Below is a small trained network, with its code and all its weights. Each question gives an input and a class and asks what happens when units are switched off, that is, made to give their printed mean instead of their output.

import numpy as np


def w(rows, s, z=0):
    codes = np.array(rows[::2]) - 128.0
    scale = np.full(codes.shape[1], s)
    scale[-1] = z or s
    return codes * scale


def f(y):
    return np.maximum(y, 0)


def log_softmax(a):
    a = a - a.max(-1, keepdims=True)
    return a - np.log(np.exp(a).sum(-1, keepdims=True))


def net(x, mask):
    res = np.array(x, float).reshape(1, 7) / 4 @ E
    y = f(res @ A[0][:, :-1].T + A[0][:, -1])
    res = res + np.where(mask, y, B[0][:, -1]) @ B[0][:, :-1]
    return log_softmax(res[-1] @ U[:, :-1].T + U[:, -1])


A, B = {}, {}
E = w([
[127,128,132,129],'x0',
[195,230,42,98],'x1',
[128,131,129,126],'x2',
[2,198,99,124],'x3',
[127,126,130,129],'x4',
[130,170,220,14],'x5',
[152,214,232,230],'x6',
],0.0046)
A[0] = w([
[130,157,150,178,96],'neuron 1',
[152,159,97,127,109],'neuron 2',
[131,137,138,141,100],'neuron 3',
[109,60,63,76,86],'neuron 4',
[132,100,87,186,84],'neuron 5',
[137,159,163,178,90],'neuron 6',
[119,99,101,105,87],'neuron 7',
[139,144,117,125,107],'neuron 8',
[91,77,163,147,73],'neuron 9',
[131,159,200,34,8],'neuron 10',
[125,114,114,113,93],'neuron 11',
[163,173,83,122,93],'neuron 12',
[172,104,133,135,109],'neuron 13',
[141,171,179,195,87],'neuron 14',
[129,96,54,228,24],'neuron 15',
[5,185,98,151,60],'neuron 16',
[116,91,89,107,118],'neuron 17',
[87,54,176,147,61],'neuron 18',
[96,76,160,151,82],'neuron 19',
[137,154,161,170,82],'neuron 20',
[186,196,70,121,78],'neuron 21',
[198,92,137,138,98],'neuron 22',
[196,87,130,142,113],'neuron 23',
[135,135,138,137,95],'neuron 24',
[113,129,110,149,105],'neuron 25',
[182,101,135,132,106],'neuron 26',
[197,89,138,142,93],'neuron 27',
],0.014,0.0016)
B[0] = w([
[161,101,93,103,197],'neuron 1',
[140,140,128,174,169],'neuron 2',
[136,123,115,120,148],'neuron 3',
[185,97,49,83,254],'neuron 4',
[143,124,202,100,202],'neuron 5',
[159,102,78,100,210],'neuron 6',
[151,113,96,109,179],'neuron 7',
[130,130,128,149,145],'neuron 8',
[144,159,124,197,209],'neuron 9',
[152,98,242,91,233],'neuron 10',
[140,119,114,117,152],'neuron 11',
[146,143,129,197,187],'neuron 12',
[86,142,119,115,180],'neuron 13',
[172,95,58,87,245],'neuron 14',
[159,106,253,89,245],'neuron 15',
[1,161,105,96,250],'neuron 16',
[159,109,89,102,198],'neuron 17',
[153,157,123,225,237],'neuron 18',
[140,151,128,200,208],'neuron 19',
[154,108,84,103,198],'neuron 20',
[145,142,125,232,216],'neuron 21',
[61,149,115,109,210],'neuron 22',
[58,146,117,106,212],'neuron 23',
[131,121,116,121,145],'neuron 24',
[123,130,154,116,154],'neuron 25',
[78,145,119,114,191],'neuron 26',
[59,148,114,108,211],'neuron 27',
],0.038,0.005)
U = w([
[195,90,41,82,92],'0',
[9,189,114,104,104],'1',
[165,185,133,254,89],'2',
[159,111,242,86,251],'3',
],0.0069,0.0012)

Each question gives the input, the list of numbers given to net, and the class t.
The units are the neurons (one row each of A and B). Each row of codes is followed by its name. A weight is (code - 128) times the scale printed after its matrix; where a second scale follows, it is the last column's (A, B and U).
mask holds one flag per neuron, in row order. A switched-off neuron (its flag False) gives its mean, the last column of its row in B, instead of its output. The means were averaged over made-up inputs and are rounded, as every weight is.
A unit's drop is (log p(t) with every unit on - log p(t) with that unit switched off) / (log p(t) with every unit on - log p(t) with every unit switched off).
The circuit of an input: a set's keep is (log p(t) with only the set's units on - log p(t) with every unit switched off) / (log p(t) with every unit on - log p(t) with every unit switched off). Starting from the 12 units with the biggest drops (on a tie, the unit counted first), units are removed one at a time, each time the one whose removal leaves the highest keep (on an exact tie, the one counted first), for as long as the keep stays at least 0.8.
circuit, biggest first: the units of the circuit, biggest drop first
unit that matters most: the unit with the biggest drop
top k neurons: the k neurons with the biggest drops, biggest first
drop when u is switched off: that unit's drop, to one decimal
input [-7,7,-7,-3,-6,-4,-3], class 2: unit that matters most -> neuron 21
input [-6,8,4,7,-2,4,7], class 2: top 2 neurons -> (neuron 21; neuron 12)
input [-6,2,-6,0,-8,-6,7], class 0: top 4 neurons -> (neuron 14; neuron 10; neuron 6; neuron 1)
input [-5,-3,-8,6,-6,-8,-5], class 3: top 2 neurons -> (neuron 15; neuron 5)
input [0,7,3,-8,8,2,-7], class 1: top 4 neurons -> (neuron 23; neuron 22; neuron 27; neuron 14)
input [-7,-7,0,-1,-1,-6,7], class 0: top 4 neurons -> (neuron 14; neuron 6; neuron 1; neuron 20)
input [-5,7,-5,-6,4,1,-5], class 2: top 2 neurons -> (neuron 21; neuron 16)
input [-2,-6,-7,5,6,0,1], class 2: top 2 neurons -> (neuron 18; neuron 9)
input [-5,-2,-7,-8,2,-7,7], class 1: top 4 neurons -> (neuron 27; neuron 23; neuron 22; neuron 4)
input [-4,-8,-3,1,8,4,-7], class 2: top 2 neurons -> (neuron 18; neuron 9)
input [-7,-1,6,-5,7,-7,-5], class 3: top 3 neurons -> (neuron 15; neuron 5; neuron 16)
input [1,5,-7,4,4,2,0], class 2: drop when neuron 21 is switched off -> 0.6
input [-5,-4,8,7,-6,8,-2], class 3: drop when neuron 15 is switched off -> -0.3
input [6,3,2,2,-4,7,-5], class 3: circuit, biggest first -> (neuron 10)
input [4,4,-7,0,7,-8,7], class 3: drop when neuron 5 is switched off -> 0.7
